Below are the code and all the weights of a small trained network. Each question names an input and a class and asks about switching units off, where a switched-off unit gives its printed mean instead of its output.

import numpy as np


def w(rows, s, z=0):
    codes = np.array(rows[::2]) - 128.0
    scale = np.full(codes.shape[1], s)
    scale[-1] = z or s
    return codes * scale


def norm(h):
    return h / np.sqrt((h * h).mean(-1, keepdims=True) + 1e-5)


def f(y):
    return np.maximum(y, 0)


def log_softmax(a):
    a = a - a.max(-1, keepdims=True)
    return a - np.log(np.exp(a).sum(-1, keepdims=True))


def net(x, mask):
    res = np.array(x, float).reshape(1, 8) / 4 @ E
    u = 0
    for l in range(2):
        y = f(norm(res) @ A[l][:, :-1].T + A[l][:, -1])
        res = res + np.where(mask[u : u + 15], y, B[l][:, -1]) @ B[l][:, :-1]
        u += 15
    return log_softmax(norm(res)[-1] @ U[:, :-1].T + U[:, -1])


A, B = {}, {}
E = w([
[135,121,136,119,121,132,130,132,119],'x0',
[73,185,217,192,202,197,160,138,96],'x1',
[129,128,128,124,133,127,120,129,124],'x2',
[255,124,163,197,136,95,112,239,203],'x3',
[135,136,119,138,135,124,125,120,126],'x4',
[123,118,76,110,182,94,239,239,72],'x5',
[131,143,110,149,136,124,132,114,137],'x6',
[132,125,133,121,125,129,129,130,125],'x7',
],0.0094)
A[0] = w([
[118,212,205,170,162,152,139,135,74,149],'L0N0',
[130,92,68,71,74,69,136,149,157,109],'L0N1',
[172,118,149,157,163,110,131,190,211,85],'L0N2',
[148,68,27,92,72,79,90,128,144,252],'L0N3',
[104,129,90,58,156,143,206,116,103,84],'L0N4',
[124,134,119,96,139,133,152,79,107,193],'L0N5',
[159,101,167,179,123,113,84,100,134,114],'L0N6',
[156,180,90,139,120,131,115,80,132,73],'L0N7',
[163,149,166,168,136,93,121,53,116,25],'L0N8',
[167,115,166,173,109,155,76,181,201,82],'L0N9',
[100,144,166,108,87,131,81,2,95,191],'L0N10',
[239,133,204,164,152,62,136,209,171,52],'L0N11',
[137,132,82,114,82,20,137,126,133,80],'L0N12',
[101,112,83,134,172,47,212,204,54,141],'L0N13',
[239,147,232,210,98,73,98,215,229,53],'L0N14',
],0.0078,0.0042)
B[0] = w([
[133,77,202,143,154,165,175,118,117,192],'L0N0',
[166,191,120,153,146,209,100,84,136,200],'L0N1',
[178,81,102,187,78,174,102,176,138,189],'L0N2',
[133,83,65,65,21,83,155,109,178,254],'L0N3',
[149,170,119,153,136,53,114,86,100,179],'L0N4',
[90,123,131,88,117,149,136,70,118,179],'L0N5',
[74,141,158,65,103,119,183,118,110,164],'L0N6',
[113,97,108,149,112,109,168,113,141,144],'L0N7',
[133,133,122,104,103,169,120,132,98,142],'L0N8',
[92,161,148,106,130,69,173,68,88,185],'L0N9',
[122,94,93,205,118,161,99,236,192,236],'L0N10',
[132,106,82,213,120,190,81,163,192,218],'L0N11',
[172,114,160,80,159,212,66,128,82,180],'L0N12',
[113,254,69,35,124,179,135,164,105,226],'L0N13',
[100,190,156,64,153,43,125,82,61,245],'L0N14',
],0.0079,0.0097)
A[1] = w([
[149,77,125,106,72,116,88,86,157,99],'L1N0',
[116,71,137,117,139,162,142,119,184,35],'L1N1',
[86,89,197,162,141,118,109,115,109,105],'L1N2',
[167,104,167,132,133,99,134,76,136,116],'L1N3',
[81,142,114,108,111,169,140,78,101,107],'L1N4',
[126,16,122,175,107,177,156,123,152,44],'L1N5',
[182,131,103,147,138,159,154,223,162,82],'L1N6',
[129,155,124,96,111,100,97,92,116,2],'L1N7',
[85,140,201,196,165,154,113,116,108,108],'L1N8',
[125,116,80,119,90,101,97,128,113,131],'L1N9',
[95,163,172,162,251,160,164,177,85,116],'L1N10',
[131,77,158,169,106,78,105,39,138,147],'L1N11',
[121,166,101,88,160,135,131,120,67,99],'L1N12',
[172,101,116,112,101,173,101,107,118,147],'L1N13',
[103,128,190,198,156,154,103,104,112,101],'L1N14',
],0.014,0.0045)
B[1] = w([
[73,93,191,213,167,69,157,136,106,227],'L1N0',
[94,93,69,132,203,166,90,104,116,153],'L1N1',
[195,198,72,123,148,151,118,101,148,178],'L1N2',
[213,216,210,75,171,60,192,123,140,149],'L1N3',
[138,72,163,59,159,128,139,117,117,203],'L1N4',
[42,86,93,129,186,201,19,64,166,173],'L1N5',
[144,107,109,175,69,217,32,115,109,189],'L1N6',
[63,162,77,85,108,109,150,185,122,163],'L1N7',
[189,204,78,82,150,185,114,151,80,217],'L1N8',
[131,187,93,104,119,122,134,197,200,220],'L1N9',
[51,2,180,228,67,28,111,118,141,244],'L1N10',
[148,81,198,169,190,67,148,178,174,190],'L1N11',
[158,97,202,124,150,96,191,63,162,192],'L1N12',
[135,146,168,161,193,169,137,105,101,196],'L1N13',
[187,205,99,38,135,174,157,123,75,199],'L1N14',
],0.0091,0.011)
U = w([
[52,46,104,157,151,122,70,112,208,81],'0',
[116,147,124,125,203,222,75,83,90,218],'1',
[144,143,168,145,133,2,130,157,191,239],'2',
[224,223,190,144,183,107,130,121,72,7],'3',
[109,166,62,17,115,108,181,108,129,72],'4',
[79,68,205,133,147,89,197,89,69,192],'5',
[207,165,47,145,73,159,75,182,150,90],'6',
[107,93,151,249,71,127,88,173,70,117],'7',
],0.021,0.0018)

Each question gives the input, the list of numbers given to net, and the class t.
The units are the neurons (one row each of A and B). Each row of codes is followed by its name. A weight is (code - 128) times the scale printed after its matrix; where a second scale follows, it is the last column's (A, B and U).
mask holds one flag per neuron, layer by layer. A switched-off neuron (its flag False) gives its mean, the last column of its row in B, instead of its output. The means were averaged over made-up inputs and are rounded, as every weight is.
A unit's drop is (log p(t) with every unit on - log p(t) with that unit switched off) / (log p(t) with every unit on - log p(t) with every unit switched off).
The circuit of an input: a set's keep is (log p(t) with only the set's units on - log p(t) with every unit switched off) / (log p(t) with every unit on - log p(t) with every unit switched off). Starting from the 12 units with the biggest drops (on a tie, the unit counted first), units are removed one at a time, each time the one whose removal leaves the highest keep (on an exact tie, the one counted first), for as long as the keep stays at least 0.8.
circuit, biggest first: the units of the circuit, biggest drop first
top k neurons: the k neurons with the biggest drops, biggest first
k most important neurons of layer l: the k neurons of layer l with the biggest drops, biggest first
drop when u is switched off: that unit's drop, to one decimal
input [3,-8,-2,1,-8,0,3,-7], class 2: circuit, biggest first => [L1N0]
input [-7,7,-4,1,-6,-1,-4,4], class 3: circuit, biggest first => [L1N14; L0N13]
input [7,2,-7,1,7,3,-5,-7], class 7: top 2 neurons => [L0N3; L1N6]
input [2,-7,2,-5,-8,0,1,8], class 0: top 3 neurons => [L0N13; L0N14; L1N0]
input [5,1,0,-3,-8,4,3,-6], class 5: top 2 neurons => [L0N3; L1N12]
input [-8,7,-8,-1,2,4,4,-3], class 5: top 3 neurons => [L1N10; L0N10; L0N11]
input [8,-2,-7,4,2,0,-1,0], class 2: top 3 neurons => [L0N14; L0N10; L0N13]
input [-2,1,-3,-7,-6,5,0,-6], class 5: 3 most important neurons of layer 1 => [L1N12; L1N8; L1N14]
input [-4,-2,-5,-8,-2,0,8,-6], class 0: top 3 neurons => [L0N13; L0N10; L0N14]
input [-1,3,-6,0,6,6,3,8], class 5: 3 most important neurons of layer 0 => [L0N10; L0N13; L0N11]
input [8,0,4,2,-7,-2,2,-6], class 2: 2 most important neurons of layer 0 => [L0N13; L0N11]
input [4,-7,-2,-2,2,0,-8,-5], class 0: 3 most important neurons of layer 0 => [L0N13; L0N14; L0N3]
input [-1,1,-2,4,3,6,1,-7], class 7: top 2 neurons => [L0N3; L1N10]
input [5,-1,-1,-5,8,-1,1,5], class 0: circuit, biggest first => [L0N10]
input [-5,1,-2,1,4,-3,6,-2], class 3: top 2 neurons => [L0N3; L0N13]
input [-1,5,8,1,-1,3,1,2], class 7: top 2 neurons => [L1N10; L0N14]
input [8,-6,4,-7,3,-2,-1,6], class 0: 3 most important neurons of layer 0 => [L0N13; L0N10; L0N14]
input [7,-6,2,-7,5,-2,3,-7], class 0: drop when L0N13 is switched off => 0.1
input [-1,6,5,-7,-3,2,-7,0], class 5: drop when L1N10 is switched off => 1.8
input [-2,-3,5,6,-6,-2,2,4], class 2: circuit, biggest first => [L0N14]
input [8,8,7,6,0,7,-4,3], class 7: drop when L1N10 is switched off => 0.2
